Below are the code and all the weights of a small trained network. Each question names an input and a target symbol and asks about switching units off, where a switched-off unit gives its printed mean instead of its output.

import numpy as np


def w(rows, s, z=0):
    codes = np.array(rows[::2]) - 128.0
    scale = np.full(codes.shape[1], s)
    scale[-1] = z or s
    return codes * scale


def f(y):
    return y / 2 * (1 + np.tanh(0.7978845608 * (y + 0.044715 * y**3)))


def softmax(a):
    e = np.exp(a - a.max(-1, keepdims=True))
    return e / e.sum(-1, keepdims=True)


def log_softmax(a):
    a = a - a.max(-1, keepdims=True)
    return a - np.log(np.exp(a).sum(-1, keepdims=True))


def net(x, mask):
    ids = ['ΔΛΞΣΨαζμπτφω'.index(c) for c in x.split()]
    T = len(ids)
    res = E[ids] + P[:T]
    u = 0
    for l in range(3):
        q, k, v = (res @ M[l].T for M in (Q, K, V))
        z = softmax(np.where(np.tri(T) > 0, q @ k.T / 2**0.5, -1e9)) @ v
        res = res + np.where(mask[u], z, O[l][:, -1]) @ O[l][:, :-1]
        u += 1
        y = f(res @ A[l][:, :-1].T + A[l][:, -1])
        res = res + np.where(mask[u : u + 4], y, B[l][:, -1]) @ B[l][:, :-1]
        u += 4
    return log_softmax(res[-1] @ U[:, :-1].T + U[:, -1])


Q, K, V, O, A, B = {}, {}, {}, {}, {}, {}
E = w([
[141,103,82,125,144],'Δ',
[112,124,88,107,171],'Λ',
[144,133,102,113,134],'Ξ',
[181,146,58,145,132],'Σ',
[185,110,103,73,137],'Ψ',
[186,210,112,54,155],'α',
[191,131,225,186,108],'ζ',
[202,137,152,52,112],'μ',
[178,219,203,135,147],'π',
[116,253,46,156,87],'τ',
[147,112,162,83,41],'φ',
[92,93,86,102,52],'ω',
],0.014)
P = w([
[134,97,78,28,254],'0',
[164,122,92,89,177],'1',
[182,167,87,89,112],'2',
[205,217,74,135,35],'3',
[220,240,66,144,4],'4',
[203,231,86,137,17],'5',
],0.0043)
Q[0] = w([
[80,93,158,110,150],'L0H0',
[10,30,203,255,214],'L0H0',
],0.0078)
K[0] = w([
[136,113,123,147,254],'L0H0',
[179,48,162,109,216],'L0H0',
],0.0082)
V[0] = w([
[253,138,107,144,192],'L0H0',
[139,229,89,143,189],'L0H0',
],0.0059)
O[0] = w([
[254,60,138,234,129,251],'L0H0',
[193,193,147,167,194,255],'L0H0',
],0.0086,0.0033)
A[0] = w([
[176,220,113,112,144,254],'L0N0',
[61,122,78,118,100,225],'L0N1',
[160,1,182,162,30,231],'L0N2',
[89,185,44,95,201,184],'L0N3',
],0.0075,0.002)
B[0] = w([
[141,97,136,189,34,255],'L0N0',
[181,82,77,122,66,128],'L0N1',
[129,254,135,31,120,154],'L0N2',
[93,185,53,120,56,155],'L0N3',
],0.0074,0.0081)
Q[1] = w([
[244,114,3,171,119],'L1H0',
[248,217,119,123,73],'L1H0',
],0.0064)
K[1] = w([
[221,216,208,104,19],'L1H0',
[138,193,96,112,2],'L1H0',
],0.0063)
V[1] = w([
[189,199,149,85,133],'L1H0',
[201,33,82,254,149],'L1H0',
],0.0049)
O[1] = w([
[254,159,103,103,139,254],'L1H0',
[120,30,102,215,107,231],'L1H0',
],0.0099,0.0041)
A[1] = w([
[173,219,118,135,213,216],'L1N0',
[113,169,94,185,32,253],'L1N1',
[138,150,254,184,22,143],'L1N2',
[231,150,116,173,204,144],'L1N3',
],0.0058,0.0018)
B[1] = w([
[87,219,185,90,99,177],'L1N0',
[63,120,75,137,117,223],'L1N1',
[96,192,78,195,242,186],'L1N2',
[153,127,255,172,122,254],'L1N3',
],0.007,0.0093)
Q[2] = w([
[107,176,99,86,84],'L2H0',
[180,137,144,161,1],'L2H0',
],0.0073)
K[2] = w([
[2,84,86,52,86],'L2H0',
[60,245,46,209,113],'L2H0',
],0.0062)
V[2] = w([
[158,82,127,93,6],'L2H0',
[209,70,3,145,114],'L2H0',
],0.0058)
O[2] = w([
[1,103,211,126,21,161],'L2H0',
[53,55,138,81,160,254],'L2H0',
],0.0096,0.0049)
A[2] = w([
[144,51,44,97,178,253],'L2N0',
[178,206,151,163,254,111],'L2N1',
[121,208,192,171,217,134],'L2N2',
[103,158,201,160,106,154],'L2N3',
],0.007,0.0026)
B[2] = w([
[66,107,72,44,254,157],'L2N0',
[153,86,4,97,102,254],'L2N1',
[85,58,113,77,37,215],'L2N2',
[86,134,147,91,55,174],'L2N3',
],0.0075,0.0084)
U = w([
[159,78,197,125,148,254],'Δ',
[110,118,59,54,198,138],'Λ',
[77,34,150,230,131,139],'Ξ',
[151,134,227,255,53,91],'Σ',
[204,123,223,103,107,161],'Ψ',
[143,253,155,58,96,133],'α',
[39,87,105,70,31,138],'ζ',
[216,105,30,132,151,73],'μ',
[187,142,83,70,65,43],'π',
[62,218,44,189,126,104],'τ',
[122,132,116,87,156,155],'φ',
[97,154,38,45,185,145],'ω',
],0.0051,0.0039)

Each question gives the input, a string of symbols that net reads in full, and the target symbol t.
The units are the heads (2 rows each of Q, K, V and O) and the neurons (one row each of A and B). Each row of codes is followed by its name. A weight is (code - 128) times the scale printed after its matrix; where a second scale follows, it is the last column's (O, A, B and U).
mask holds one flag per unit, layer by layer, with each layer's heads first. A switched-off unit (its flag False) gives its mean, the last column of its rows in O or B, instead of its output. The means were averaged over made-up inputs and are rounded, as every weight is.
A unit's drop is (log p(t) with every unit on - log p(t) with that unit switched off) / (log p(t) with every unit on - log p(t) with every unit switched off).
The circuit of an input: a set's keep is (log p(t) with only the set's units on - log p(t) with every unit switched off) / (log p(t) with every unit on - log p(t) with every unit switched off). Starting from the 12 units with the biggest drops (on a tie, the unit counted first), units are removed one at a time, each time the one whose removal leaves the highest keep (on an exact tie, the one counted first), for as long as the keep stays at least 0.8.
circuit, biggest first: the units of the circuit, biggest drop first
most important unit: the unit with the biggest drop
k most important neurons: the k neurons with the biggest drops, biggest first
top k neurons in layer l: the k neurons of layer l with the biggest drops, biggest first
input π Σ α ζ π ζ, target μ: most important unit => L1N2
input Ψ Ψ ω Σ Λ, target ζ: 3 most important neurons => (L1N2, L1N3, L0N1)
input Ψ Λ π μ φ μ, target α: circuit, biggest first => (L1H0, L0N2, L0H0, L2H0)
input Δ φ ζ, target α: top 2 neurons in layer 0 => (L0N2, L0N0)
input Δ Λ Ψ ω, target ζ: circuit, biggest first => (L0H0, L2H0)
input Ψ Ξ ω Σ, target ζ: circuit, biggest first => (L0H0, L2H0, L1N2)
input Σ ω π Λ φ, target α: circuit, biggest first => (L0N2, L1H0)
input Ψ ζ π π ω α, target ζ: circuit, biggest first => (L0H0, L2H0)
input φ Σ Ψ ζ α, target μ: top 2 neurons in layer 0 => (L0N2, L0N0)
input μ Ψ Ψ, target Ψ: 3 most important neurons => (L1N2, L0N2, L0N0)
input ζ α Δ π, target μ: circuit, biggest first => (L1N2, L2H0, L2N1)
input Σ Λ Σ, target Ξ: circuit, biggest first => (L1H0, L2H0, L0H0, L0N2)
input Σ Σ Λ, target Ξ: 3 most important neurons => (L1N2, L0N2, L2N1)
input Σ π μ, target μ: circuit, biggest first => (L2H0, L1N2, L2N1, L0H0)
input ζ ζ Σ, target π: most important unit => L0N2
input Ψ φ π Ξ, target α: circuit, biggest first => (L1H0, L0H0, L0N2, L2H0)
input Λ φ Ψ Δ, target α: 3 most important neurons => (L0N2, L0N0, L1N2)
input τ φ α Σ, target Σ: top 3 neurons in layer 1 => (L1N2, L1N3, L1N0)
input π π ω μ, target ζ: 3 most important neurons => (L1N3, L0N1, L1N2)
input Σ Ψ ζ, target π: 3 most important neurons => (L0N2, L2N1, L1N2)
input Δ Λ ω Δ Δ, target ζ: most important unit => L0H0
input Σ α π ζ, target μ: 3 most important neurons => (L1N2, L2N1, L0N3)
input π ω Σ τ, target τ: 2 most important neurons => (L0N0, L1N1)
input Σ Δ ζ π ω Ξ, target ζ: 3 most important neurons => (L1N3, L1N2, L0N1)
input Σ ω ζ, target ζ: 2 most important neurons => (L0N2, L2N2)
input μ π μ, target μ: 3 most important neurons => (L1N2, L2N1, L0N3)
input ω π Λ π, target μ: 4 most important neurons => (L1N2, L2N1, L0N0, L0N2)
input μ Ψ Σ ω μ, target ζ: 3 most important neurons => (L0N1, L1N3, L1N2)
input α Δ Δ φ Λ α, target α: most important unit => L1H0
